Rows, each with its class:
[-19.6  56.6   0.2  21.0 -19.4  -6.8  -2.0 -14.3  28.2   6.8   9.3  -2.6
 -46.2  12.1  12.4  -1.2  -1.2   4.8 -23.7 -13.3  40.2 -35.2  20.1  36.0
 -19.8  -3.9  -4.2  -7.1  20.1  29.9  -0.5  15.3  18.0  -2.7   4.1   3.1
   7.2  -7.4   7.0]	E
[ -1.1  62.2  -1.0  32.5 -11.1  -4.7  -3.5   4.0  20.3  -1.6  -2.3   5.4
 -41.6  14.8  17.6 -10.0   0.7  -2.4 -46.7 -29.9  17.2  -5.1  11.9  13.0
 -19.2  -6.3   0.9  -7.7  -4.4  22.6  -1.5   8.7  27.2  19.4   3.9  -4.7
 -40.9 -13.1   7.4]	E
[ -8.4  71.7   0.4  22.2 -18.5  -5.8  -1.3  11.6   8.9   8.5  20.4   3.2
   8.5   4.3   9.4   0.8  -1.3  -3.3 -18.1  -2.3  -3.0 -57.1   5.0  26.9
 -13.3  -2.7  -2.1  -5.7  -9.1  -2.1   3.2   3.8  -1.3  -0.2  18.3   8.2
   4.0 -16.4  -9.0]	E
[ 15.2   6.7   6.2  20.1  -1.2   8.4   3.0  -1.3   8.7  -4.7  15.6  -0.5
 -53.3  12.9  24.4  -1.2  -8.2  19.4  10.3 -12.0  25.3   9.5  23.4  34.4
  -9.4  -1.1  -2.0  -7.0  -8.0  14.9   2.0   4.4  19.3  17.1  -6.6  12.6
 -24.6   1.9  10.9]	F
[-19.3  88.0 -10.3  15.9 -18.4 -10.8  -3.5  -7.2  15.7   7.3 -11.6   4.7
   9.6   7.7  10.0   1.3   8.2 -29.4 -68.5 -39.7  -5.6 -40.3  -3.3  24.0
 -15.5 -12.3  -3.5  -6.5  17.7  21.6   7.5   7.4   3.9  -5.0  24.9 -13.2
   1.9 -23.3  -6.1]	E
[-15.0  46.8 -18.9  19.4 -17.4  -9.5  -3.8  -8.5  31.7 -10.0   0.4  -8.1
 -24.7  -7.8  12.9  -9.5  -1.0   8.6 -43.2  10.5  30.6 -11.6  17.7   0.4
 -10.3  -8.1  -2.2 -13.7  16.7  16.2  -8.9  -0.6  38.6  -1.6  -0.5   7.6
   5.7  -6.7 -15.7]	L
[-25.8  28.0  10.3  19.1  -8.8  -3.1  -1.5   1.7  38.5   1.8  -0.3   4.3
 -72.9   5.4   3.8 -13.8  -3.2   2.1  -2.4  12.1  44.2  -5.4  12.3   2.2
 -14.6  -1.4   2.5  -8.3 -20.7   9.2  -4.9  15.6  21.0  15.8  -5.3  12.9
 -22.4   1.4  14.2]	U
[-46.0   9.0 -12.2  10.8 -14.2  -8.6   1.6 -20.5  20.5   4.1  10.8  -4.9
 -49.5  12.7  29.9  -3.4  -8.9  -1.7   9.4   9.4  41.0  26.3  23.9  47.8
  -4.6   6.2  -0.6  -7.7  -4.4   1.9  -0.7   9.6   8.4  13.4  -3.9   8.5
  15.9  -9.1   2.8]	C
[ 62.6 -20.1  -1.3  22.7   7.5  27.6 -12.2   9.0   2.9 -11.5  -1.8  -0.6
 -30.0  16.9  20.7 -23.1  -0.8  -2.3 -32.5 -24.2  40.0  29.2  17.7  -5.4
 -27.5 -20.4   0.6  -9.6 -17.5 -20.2  -5.9  13.2  47.3  35.8 -13.9  12.2
 -70.3   0.4  33.5]	F
[-10.9   7.8 -11.1  12.9 -17.9  -3.4   6.1  -1.1  30.9  -5.8   4.3  -5.5
 -51.7  -7.7  24.4  -7.4  -1.8   1.2  -7.0  19.6  28.1  13.7  19.4   5.1
 -10.4  -7.1  -6.3  -8.7 -11.5  -3.9  -5.6   1.9  20.5  10.4  -4.6  16.7
  -6.6   1.9   2.3]	F
[ 46.6  27.1   2.0  17.3  -4.0  17.4 -10.2  22.1   8.9  -3.9  -2.2   8.1
   9.4   8.6 -12.4 -10.3   3.8  -7.6 -40.3  -7.5  31.6 -43.1  -3.6 -36.2
 -28.2 -19.6   7.0  -6.2 -22.7 -23.5 -11.1  15.3  31.5  13.5   0.6   9.6
 -53.3   1.8  21.5]	V
[ 12.0   0.1  -5.5  11.9  -8.6  12.0  -6.5  -8.6  22.0  -6.4  12.6  -8.8
 -40.0  13.7  12.8  -3.2  -6.4   9.1  -4.9  16.3  64.3 -18.4  26.2  13.5
 -23.1 -12.0  -3.5  -3.3  -3.2  -4.2  -8.0  19.3  32.4   8.9 -12.1  18.0
 -13.4   7.6  16.7]	X
[-17.7  23.8 -14.1  17.9 -13.3  -1.9  -4.9  -0.9  27.3  -2.4   7.6 -10.1
 -22.5  -2.6  18.9  -8.2  -4.1   1.1 -11.6  25.5  32.3  -1.5  16.8   3.4
 -12.7  -5.3  -3.3 -10.8  -9.0 -14.4  -6.1   3.6  24.8   7.9   0.2  18.3
   0.5  -4.1  -0.9]	F
[ -2.2  48.9  -4.3  15.5 -15.7  -0.7  -2.3 -20.6  16.6  -3.7  13.8  -5.0
 -39.3  17.2  22.6   0.3  -1.8   8.2 -26.4 -18.4  15.1 -37.4  24.4  51.5
 -18.1  -9.9  -4.2 -11.1  30.2  33.4   5.9   9.6  19.3  -3.7   3.5   0.5
   3.0  -5.8   4.7]	E
